Here is a tiny trained network, its code and every weight. The questions are about switching its units off for an input and a class, where a switched-off unit gives its printed mean instead of its output.

import numpy as np


def w(rows, s, z=0):
    codes = np.array(rows[::2]) - 128.0
    scale = np.full(codes.shape[1], s)
    scale[-1] = z or s
    return codes * scale


def f(y):
    return np.maximum(y, 0)


def log_softmax(a):
    a = a - a.max(-1, keepdims=True)
    return a - np.log(np.exp(a).sum(-1, keepdims=True))


def net(x, mask):
    res = np.array(x, float).reshape(1, 3) / 4 @ E
    y = f(res @ A[0][:, :-1].T + A[0][:, -1])
    res = res + np.where(mask, y, B[0][:, -1]) @ B[0][:, :-1]
    return log_softmax(res[-1] @ U[:, :-1].T + U[:, -1])


A, B = {}, {}
E = w([
[81,85,185,249,162],'x0',
[104,150,237,24,143],'x1',
[56,105,122,87,255],'x2',
],0.0048)
A[0] = w([
[135,125,160,155,141,129],'n1',
[140,123,153,102,142,131],'n2',
[139,133,111,117,66,106],'n3',
[125,129,180,249,169,122],'n4',
[157,139,109,77,126,139],'n5',
[121,127,180,164,134,155],'n6',
[100,117,137,156,148,158],'n7',
[138,111,145,106,48,115],'n8',
[107,140,196,59,170,145],'n9',
[119,147,127,106,111,191],'n10',
[95,118,20,157,254,130],'n11',
[130,116,74,124,85,184],'n12',
[131,134,160,96,158,136],'n13',
[140,132,105,37,104,139],'n14',
[119,126,204,34,175,133],'n15',
[130,127,164,171,99,125],'n16',
[141,129,86,231,79,161],'n17',
[120,118,167,193,170,163],'n18',
[117,129,126,137,133,249],'n19',
[106,129,116,95,105,131],'n20',
[128,128,83,132,90,191],'n21',
[144,129,113,66,117,135],'n22',
[122,130,177,74,143,151],'n23',
[136,135,165,25,126,220],'n24',
[112,110,94,138,202,141],'n25',
[164,132,41,169,44,169],'n26',
[135,128,164,193,94,156],'n27',
[128,141,89,147,87,149],'n28',
[139,133,140,33,101,198],'n29',
[150,139,149,108,13,114],'n30',
[134,126,160,250,81,143],'n31',
],0.0094,0.0017)
B[0] = w([
[99,129,126,133,135,157],'n1',
[132,112,130,104,123,157],'n2',
[150,143,107,141,150,173],'n3',
[82,91,119,189,191,230],'n4',
[128,107,118,134,163,177],'n5',
[62,170,146,125,131,176],'n6',
[95,165,120,136,137,174],'n7',
[147,151,100,102,149,181],'n8',
[126,126,141,47,86,224],'n9',
[82,211,139,96,122,163],'n10',
[196,241,92,136,128,255],'n11',
[145,175,121,140,124,184],'n12',
[133,125,131,97,104,173],'n13',
[112,108,112,120,182,203],'n14',
[148,89,139,46,81,238],'n15',
[98,131,153,141,105,167],'n16',
[158,112,167,155,70,235],'n17',
[86,142,126,164,160,204],'n18',
[64,253,149,114,104,174],'n19',
[124,112,122,128,146,153],'n20',
[119,216,130,132,106,181],'n21',
[120,103,112,130,165,179],'n22',
[113,137,142,65,103,194],'n23',
[58,179,145,24,128,233],'n24',
[153,183,102,111,137,200],'n25',
[188,189,126,170,93,241],'n26',
[87,151,169,150,94,188],'n27',
[139,178,132,141,109,176],'n28',
[84,156,118,66,159,218],'n29',
[155,173,77,103,158,214],'n30',
[86,105,179,180,80,230],'n31',
],0.032,0.0046)
U = w([
[70,83,172,171,137,123],'0',
[181,51,120,134,150,4],'1',
[138,151,65,128,255,172],'2',
[103,83,152,68,117,151],'3',
[210,144,127,148,80,197],'4',
],0.0096,0.0011)

Each question gives the input, the list of numbers given to net, and the class t.
The units are the neurons (one row each of A and B). Each row of codes is followed by its name. A weight is (code - 128) times the scale printed after its matrix; where a second scale follows, it is the last column's (A, B and U).
mask holds one flag per neuron, in row order. A switched-off neuron (its flag False) gives its mean, the last column of its row in B, instead of its output. The means were averaged over made-up inputs and are rounded, as every weight is.
A unit's drop is (log p(t) with every unit on - log p(t) with that unit switched off) / (log p(t) with every unit on - log p(t) with every unit switched off).
The circuit of an input: a set's keep is (log p(t) with only the set's units on - log p(t) with every unit switched off) / (log p(t) with every unit on - log p(t) with every unit switched off). Starting from the 12 units with the biggest drops (on a tie, the unit counted first), units are removed one at a time, each time the one whose removal leaves the highest keep (on an exact tie, the one counted first), for as long as the keep stays at least 0.8.
units of the circuit, in order: the units of the circuit, biggest drop first
unit that matters most: the unit with the biggest drop
k most important neurons: the k neurons with the biggest drops, biggest first
drop of u: that unit's drop, to one decimal
input [7,7,-1], class 0: unit that matters most : n4
input [6,-6,4], class 0: 2 most important neurons : n31, n4
input [-4,-7,6], class 4: 2 most important neurons : n4, n29
input [-8,6,-6], class 2: 2 most important neurons : n30, n14
input [5,-7,-5], class 0: 4 most important neurons : n31, n4, n11, n27
input [-7,0,7], class 3: 3 most important neurons : n15, n9, n24
input [6,-8,3], class 4: 3 most important neurons : n11, n17, n25
input [1,1,3], class 3: 3 most important neurons : n26, n30, n4
input [-4,1,8], class 3: 2 most important neurons : n15, n9
input [1,1,6], class 3: 2 most important neurons : n26, n15
input [-8,-4,-6], class 2: 2 most important neurons : n30, n14
input [4,-8,4], class 4: 2 most important neurons : n11, n17
input [-2,4,2], class 3: drop of n1 : 0.0
input [-8,-8,2], class 4: units of the circuit, in order : n26
input [8,7,5], class 3: drop of n15 : 0.1
input [0,4,-8], class 2: drop of n9 : 0.2
